Below are the code and all the weights of a small trained network. Each question names an input and a class and asks about switching units off, where a switched-off unit gives its printed mean instead of its output.

import numpy as np


def w(rows, s, z=0):
    codes = np.array(rows[::2]) - 128.0
    scale = np.full(codes.shape[1], s)
    scale[-1] = z or s
    return codes * scale


def norm(h):
    return h / np.sqrt((h * h).mean(-1, keepdims=True) + 1e-5)


def f(y):
    return np.maximum(y, 0)


def log_softmax(a):
    a = a - a.max(-1, keepdims=True)
    return a - np.log(np.exp(a).sum(-1, keepdims=True))


def net(x, mask):
    res = np.array(x, float).reshape(1, 6) / 4 @ E
    u = 0
    for l in range(2):
        y = f(norm(res) @ A[l][:, :-1].T + A[l][:, -1])
        res = res + np.where(mask[u : u + 16], y, B[l][:, -1]) @ B[l][:, :-1]
        u += 16
    return log_softmax(norm(res)[-1] @ U[:, :-1].T + U[:, -1])


A, B = {}, {}
E = w([
[108,82,151,218,155,111,137,140,78,14],'x0',
[124,123,138,122,137,129,121,122,143,121],'x1',
[251,88,177,126,125,82,91,167,94,174],'x2',
[134,61,117,160,154,209,166,93,148,175],'x3',
[147,89,4,144,77,85,41,135,243,76],'x4',
[131,175,138,173,144,212,114,254,174,111],'x5',
],0.0063)
A[0] = w([
[122,63,128,127,121,100,147,103,99,62,104],'0.n0',
[148,146,96,160,94,158,114,207,196,115,96],'0.n1',
[139,71,120,131,111,190,109,83,120,140,14],'0.n2',
[147,57,56,179,128,209,88,90,142,158,72],'0.n3',
[137,152,85,155,151,155,119,97,148,191,91],'0.n4',
[107,185,112,96,141,65,120,166,139,160,60],'0.n5',
[102,142,158,152,154,157,103,182,122,165,46],'0.n6',
[165,139,107,36,86,171,102,111,174,163,9],'0.n7',
[63,171,75,108,104,140,127,91,162,105,91],'0.n8',
[127,99,62,146,120,32,125,39,142,154,24],'0.n9',
[111,98,119,210,139,122,98,144,134,66,92],'0.n10',
[131,177,115,84,49,67,90,143,130,34,73],'0.n11',
[77,103,86,95,118,140,158,148,151,86,50],'0.n12',
[159,83,11,155,80,113,67,131,202,106,4],'0.n13',
[219,80,140,117,92,93,99,156,167,134,88],'0.n14',
[122,166,79,90,120,119,136,130,172,168,76],'0.n15',
],0.011,0.004)
B[0] = w([
[167,102,143,138,93,154,132,141,171,105,185],'0.n0',
[200,133,91,62,166,126,181,149,136,93,212],'0.n1',
[126,140,135,145,186,72,156,155,122,158,153],'0.n2',
[92,109,124,151,174,79,124,187,147,172,205],'0.n3',
[132,102,149,159,122,107,134,130,142,85,170],'0.n4',
[128,95,142,160,124,92,162,126,141,166,163],'0.n5',
[159,118,110,92,154,151,164,133,120,139,170],'0.n6',
[131,69,130,158,54,132,150,134,165,89,194],'0.n7',
[189,129,118,175,153,159,64,66,95,156,200],'0.n8',
[176,140,84,66,154,113,174,127,138,87,211],'0.n9',
[161,122,115,166,51,113,164,149,167,130,203],'0.n10',
[82,90,137,165,194,108,166,156,147,170,203],'0.n11',
[147,97,123,134,146,170,67,121,86,145,167],'0.n12',
[44,244,231,81,90,129,120,121,61,126,255],'0.n13',
[125,129,83,192,158,186,61,59,98,124,207],'0.n14',
[131,98,123,183,99,138,162,134,155,99,183],'0.n15',
],0.011,0.0092)
A[1] = w([
[154,145,119,243,80,179,92,107,82,123,213],'1.n0',
[147,139,69,219,198,199,80,35,128,137,128],'1.n1',
[121,76,137,161,2,117,131,154,180,127,82],'1.n2',
[129,147,177,90,116,132,161,54,96,109,163],'1.n3',
[151,128,69,55,173,87,159,129,126,66,148],'1.n4',
[120,97,202,103,114,169,188,125,86,181,36],'1.n5',
[122,119,92,129,84,178,95,88,164,184,128],'1.n6',
[152,144,157,85,101,161,156,85,189,241,157],'1.n7',
[166,173,57,47,130,90,205,100,150,144,76],'1.n8',
[106,66,147,219,151,42,173,183,152,160,145],'1.n9',
[67,141,142,176,210,60,104,168,159,194,164],'1.n10',
[149,177,92,114,153,174,104,181,118,89,70],'1.n11',
[75,160,80,134,85,52,38,154,142,93,4],'1.n12',
[188,70,137,132,130,102,45,171,62,197,89],'1.n13',
[159,73,106,59,160,78,139,85,81,95,126],'1.n14',
[150,92,139,114,93,133,165,81,162,93,88],'1.n15',
],0.0092,0.0034)
B[1] = w([
[119,95,116,157,76,113,72,107,78,127,250],'1.n0',
[133,120,68,147,193,82,68,158,63,145,229],'1.n1',
[142,108,198,119,42,106,147,186,115,53,197],'1.n2',
[166,185,155,129,122,167,116,182,149,155,208],'1.n3',
[139,145,138,66,167,211,167,104,132,167,181],'1.n4',
[52,233,159,60,91,119,97,94,139,113,197],'1.n5',
[143,101,144,200,82,104,85,113,116,112,156],'1.n6',
[115,82,153,158,95,71,126,137,116,25,186],'1.n7',
[155,137,82,164,144,159,160,200,100,121,181],'1.n8',
[92,69,105,66,103,72,144,88,195,146,254],'1.n9',
[39,73,147,36,163,123,134,58,145,177,192],'1.n10',
[201,147,87,82,156,154,113,14,153,170,179],'1.n11',
[53,164,188,78,134,180,116,133,141,163,159],'1.n12',
[64,135,25,196,156,103,81,109,135,116,172],'1.n13',
[189,157,61,123,159,254,125,206,177,144,185],'1.n14',
[164,144,137,168,123,124,167,162,147,109,184],'1.n15',
],0.0075)
U = w([
[84,250,200,83,86,151,98,123,105,119,111],'0',
[228,168,73,106,186,186,194,152,151,121,211],'1',
[146,78,138,182,27,91,145,148,146,61,248],'2',
[119,127,67,184,177,125,14,89,48,156,29],'3',
[50,79,119,84,196,72,165,115,179,190,2],'4',
],0.016,0.00056)

Each question gives the input, the list of numbers given to net, and the class t.
The units are the neurons (one row each of A and B). Each row of codes is followed by its name. A weight is (code - 128) times the scale printed after its matrix; where a second scale follows, it is the last column's (A, B and U).
mask holds one flag per neuron, layer by layer. A switched-off neuron (its flag False) gives its mean, the last column of its row in B, instead of its output. The means were averaged over made-up inputs and are rounded, as every weight is.
A unit's drop is (log p(t) with every unit on - log p(t) with that unit switched off) / (log p(t) with every unit on - log p(t) with every unit switched off).
The circuit of an input: a set's keep is (log p(t) with only the set's units on - log p(t) with every unit switched off) / (log p(t) with every unit on - log p(t) with every unit switched off). Starting from the 12 units with the biggest drops (on a tie, the unit counted first), units are removed one at a time, each time the one whose removal leaves the highest keep (on an exact tie, the one counted first), for as long as the keep stays at least 0.8.
units of the circuit, in order: the units of the circuit, biggest drop first
most important unit: the unit with the biggest drop
top k neurons: the k neurons with the biggest drops, biggest first
top k neurons in layer l: the k neurons of layer l with the biggest drops, biggest first
input [1,-2,3,4,-3,-2], class 4: most important unit => 0.n13
input [0,8,-3,5,-6,-1], class 0: top 2 neurons in layer 0 => (0.n3; 0.n11)
input [7,-6,6,-1,-7,2], class 0: top 2 neurons in layer 1 => (1.n5; 1.n1)
input [-5,-2,1,-7,6,-6], class 4: top 3 neurons in layer 0 => (0.n11; 0.n1; 0.n5)
input [4,8,7,7,-2,-7], class 1: top 2 neurons in layer 0 => (0.n9; 0.n8)
input [-8,-3,-1,-6,5,7], class 2: top 4 neurons => (0.n7; 0.n15; 0.n5; 0.n9)
input [-7,-1,2,-3,3,-7], class 1: top 3 neurons => (0.n9; 0.n10; 1.n14)
input [-5,6,1,3,1,-4], class 2: top 2 neurons => (0.n7; 0.n1)
input [-2,3,6,8,3,-8], class 1: top 3 neurons => (0.n9; 1.n14; 0.n11)
input [5,2,8,1,2,-6], class 3: top 2 neurons in layer 0 => (0.n14; 0.n1)
input [0,7,7,-8,6,-4], class 4: top 4 neurons => (0.n11; 0.n8; 1.n10; 0.n5)
input [-2,-8,5,-8,-3,-6], class 4: top 2 neurons => (0.n11; 0.n1)
input [-3,3,-3,1,2,0], class 2: top 2 neurons => (0.n7; 0.n15)
input [-1,-5,0,1,8,-8], class 0: top 2 neurons => (0.n13; 0.n1)
input [-2,-6,8,-4,-6,-6], class 3: units of the circuit, in order => (1.n13)
input [4,0,3,1,-7,-8], class 1: top 2 neurons => (0.n13; 1.n14)
input [-2,-5,-5,0,-4,5], class 1: top 3 neurons => (0.n13; 0.n14; 0.n6)
input [6,0,8,1,8,4], class 0: top 2 neurons in layer 0 => (0.n13; 0.n8)
input [0,-5,6,5,-2,3], class 3: top 2 neurons => (0.n14; 0.n11)
input [6,-3,-1,7,2,4], class 4: units of the circuit, in order => (0.n3)
input [4,-5,5,-2,0,1], class 3: top 2 neurons => (0.n14; 0.n7)
input [1,8,5,2,-6,-6], class 0: top 2 neurons in layer 0 => (0.n1; 0.n14)
input [3,-7,-6,-1,4,-6], class 1: top 2 neurons => (0.n9; 0.n14)
input [7,-1,2,-6,-6,3], class 2: top 2 neurons in layer 0 => (0.n13; 0.n1)
input [-5,-3,8,2,-6,4], class 3: top 2 neurons in layer 0 => (0.n13; 0.n1)
